Here is a tiny trained network, its code and every weight. The questions are about switching its units off for an input and a class, where a switched-off unit gives its printed mean instead of its output.

import numpy as np


def w(rows, s, z=0):
    codes = np.array(rows[::2]) - 128.0
    scale = np.full(codes.shape[1], s)
    scale[-1] = z or s
    return codes * scale


def norm(h):
    return h / np.sqrt((h * h).mean(-1, keepdims=True) + 1e-5)


def f(y):
    return np.maximum(y, 0)


def log_softmax(a):
    a = a - a.max(-1, keepdims=True)
    return a - np.log(np.exp(a).sum(-1, keepdims=True))


def net(x, mask):
    res = np.array(x, float).reshape(1, 8) / 4 @ E
    u = 0
    for l in range(2):
        y = f(norm(res) @ A[l][:, :-1].T + A[l][:, -1])
        res = res + np.where(mask[u : u + 15], y, B[l][:, -1]) @ B[l][:, :-1]
        u += 15
    return log_softmax(norm(res)[-1] @ U[:, :-1].T + U[:, -1])


A, B = {}, {}
E = w([
[119,143,116],'x0',
[195,253,206],'x1',
[117,141,117],'x2',
[109,151,110],'x3',
[109,145,112],'x4',
[142,109,143],'x5',
[143,107,145],'x6',
[249,177,41],'x7',
],0.0055)
A[0] = w([
[191,219,171,134],'L0N1',
[87,163,215,244],'L0N2',
[164,162,149,141],'L0N3',
[109,176,101,113],'L0N4',
[119,7,78,131],'L0N5',
[157,175,63,84],'L0N6',
[67,198,211,198],'L0N7',
[143,182,177,3],'L0N8',
[204,166,76,119],'L0N9',
[81,147,97,108],'L0N10',
[117,134,128,72],'L0N11',
[21,2,124,195],'L0N12',
[76,75,202,41],'L0N13',
[132,144,155,62],'L0N14',
[251,166,138,56],'L0N15',
],0.0092,0.0036)
B[0] = w([
[211,105,51,184],'L0N1',
[68,141,255,202],'L0N2',
[140,140,84,154],'L0N3',
[59,125,147,143],'L0N4',
[221,91,70,207],'L0N5',
[123,161,140,158],'L0N6',
[124,89,227,198],'L0N7',
[173,181,114,143],'L0N8',
[88,83,198,173],'L0N9',
[89,93,82,144],'L0N10',
[97,151,110,128],'L0N11',
[137,45,16,254],'L0N12',
[108,145,178,170],'L0N13',
[158,116,134,132],'L0N14',
[42,141,148,170],'L0N15',
],0.0062,0.0089)
A[1] = w([
[66,57,154,104],'L1N1',
[154,111,107,218],'L1N2',
[121,190,147,92],'L1N3',
[133,84,140,178],'L1N4',
[150,88,183,83],'L1N5',
[126,161,206,174],'L1N6',
[150,171,211,53],'L1N7',
[137,109,56,168],'L1N8',
[149,196,160,2],'L1N9',
[145,167,103,205],'L1N10',
[246,172,59,161],'L1N11',
[121,160,110,131],'L1N12',
[172,147,164,158],'L1N13',
[158,78,140,135],'L1N14',
[151,188,160,2],'L1N15',
],0.014,0.0016)
B[1] = w([
[128,250,178,233],'L1N1',
[150,175,166,192],'L1N2',
[143,108,117,169],'L1N3',
[108,215,142,196],'L1N4',
[79,141,107,186],'L1N5',
[158,106,5,219],'L1N6',
[182,87,12,214],'L1N7',
[227,126,181,242],'L1N8',
[178,102,115,178],'L1N9',
[2,103,150,163],'L1N10',
[50,148,204,254],'L1N11',
[89,126,146,143],'L1N12',
[97,116,92,178],'L1N13',
[98,196,149,196],'L1N14',
[188,61,112,174],'L1N15',
],0.0074,0.0066)
U = w([
[250,68,2,254],'0',
[86,128,225,2],'1',
],0.0095,0.0025)

Each question gives the input, the list of numbers given to net, and the class t.
The units are the neurons (one row each of A and B). Each row of codes is followed by its name. A weight is (code - 128) times the scale printed after its matrix; where a second scale follows, it is the last column's (A, B and U).
mask holds one flag per neuron, layer by layer. A switched-off neuron (its flag False) gives its mean, the last column of its row in B, instead of its output. The means were averaged over made-up inputs and are rounded, as every weight is.
A unit's drop is (log p(t) with every unit on - log p(t) with that unit switched off) / (log p(t) with every unit on - log p(t) with every unit switched off).
The circuit of an input: a set's keep is (log p(t) with only the set's units on - log p(t) with every unit switched off) / (log p(t) with every unit on - log p(t) with every unit switched off). Starting from the 12 units with the biggest drops (on a tie, the unit counted first), units are removed one at a time, each time the one whose removal leaves the highest keep (on an exact tie, the one counted first), for as long as the keep stays at least 0.8.
units of the circuit, in order: the units of the circuit, biggest drop first
most important unit: the unit with the biggest drop
top k neurons: the k neurons with the biggest drops, biggest first
k most important neurons of layer l: the k neurons of layer l with the biggest drops, biggest first
drop of u: that unit's drop, to one decimal
input [-8,2,4,-2,-7,-7,0,6], class 1: 2 most important neurons of layer 0 : [L0N2 L0N1]
input [-4,8,-6,3,1,8,-2,-5], class 0: top neuron : [L1N7]
input [-6,1,-3,-8,-8,-5,1,2], class 1: 4 most important neurons of layer 0 : [L0N2 L0N13 L0N1 L0N7]
input [1,6,-4,-7,2,7,3,7], class 1: 4 most important neurons of layer 1 : [L1N11 L1N10 L1N8 L1N6]
input [-7,8,4,2,7,-1,2,-8], class 0: units of the circuit, in order : [L1N7 L1N6]
input [-6,6,-6,2,4,0,8,-5], class 0: units of the circuit, in order : [L1N7 L1N6]
input [8,4,2,-8,-6,-6,3,-4], class 0: 2 most important neurons of layer 1 : [L1N7 L1N6]
input [5,-4,-3,8,-4,7,3,7], class 1: units of the circuit, in order : [L0N12 L1N11]
input [-7,5,6,-5,2,8,0,8], class 1: top 3 neurons : [L0N2 L0N1 L1N11]
input [-5,8,-4,2,-2,6,5,-7], class 0: top 3 neurons : [L1N7 L1N6 L1N11]
input [-4,2,7,-5,-2,-5,2,8], class 1: top 2 neurons : [L0N2 L1N11]
input [-2,6,-7,3,2,4,-4,7], class 1: 2 most important neurons of layer 1 : [L1N11 L1N10]
input [-1,-6,-5,-5,-6,3,0,8], class 1: 2 most important neurons of layer 0 : [L0N12 L0N1]
input [6,-1,-2,3,0,-7,3,5], class 1: most important unit : L0N2
input [-6,6,-8,6,-8,6,-1,-2], class 0: drop of L1N5 : 0.0
input [-7,3,5,-1,-6,8,7,-2], class 0: drop of L1N6 : 0.3
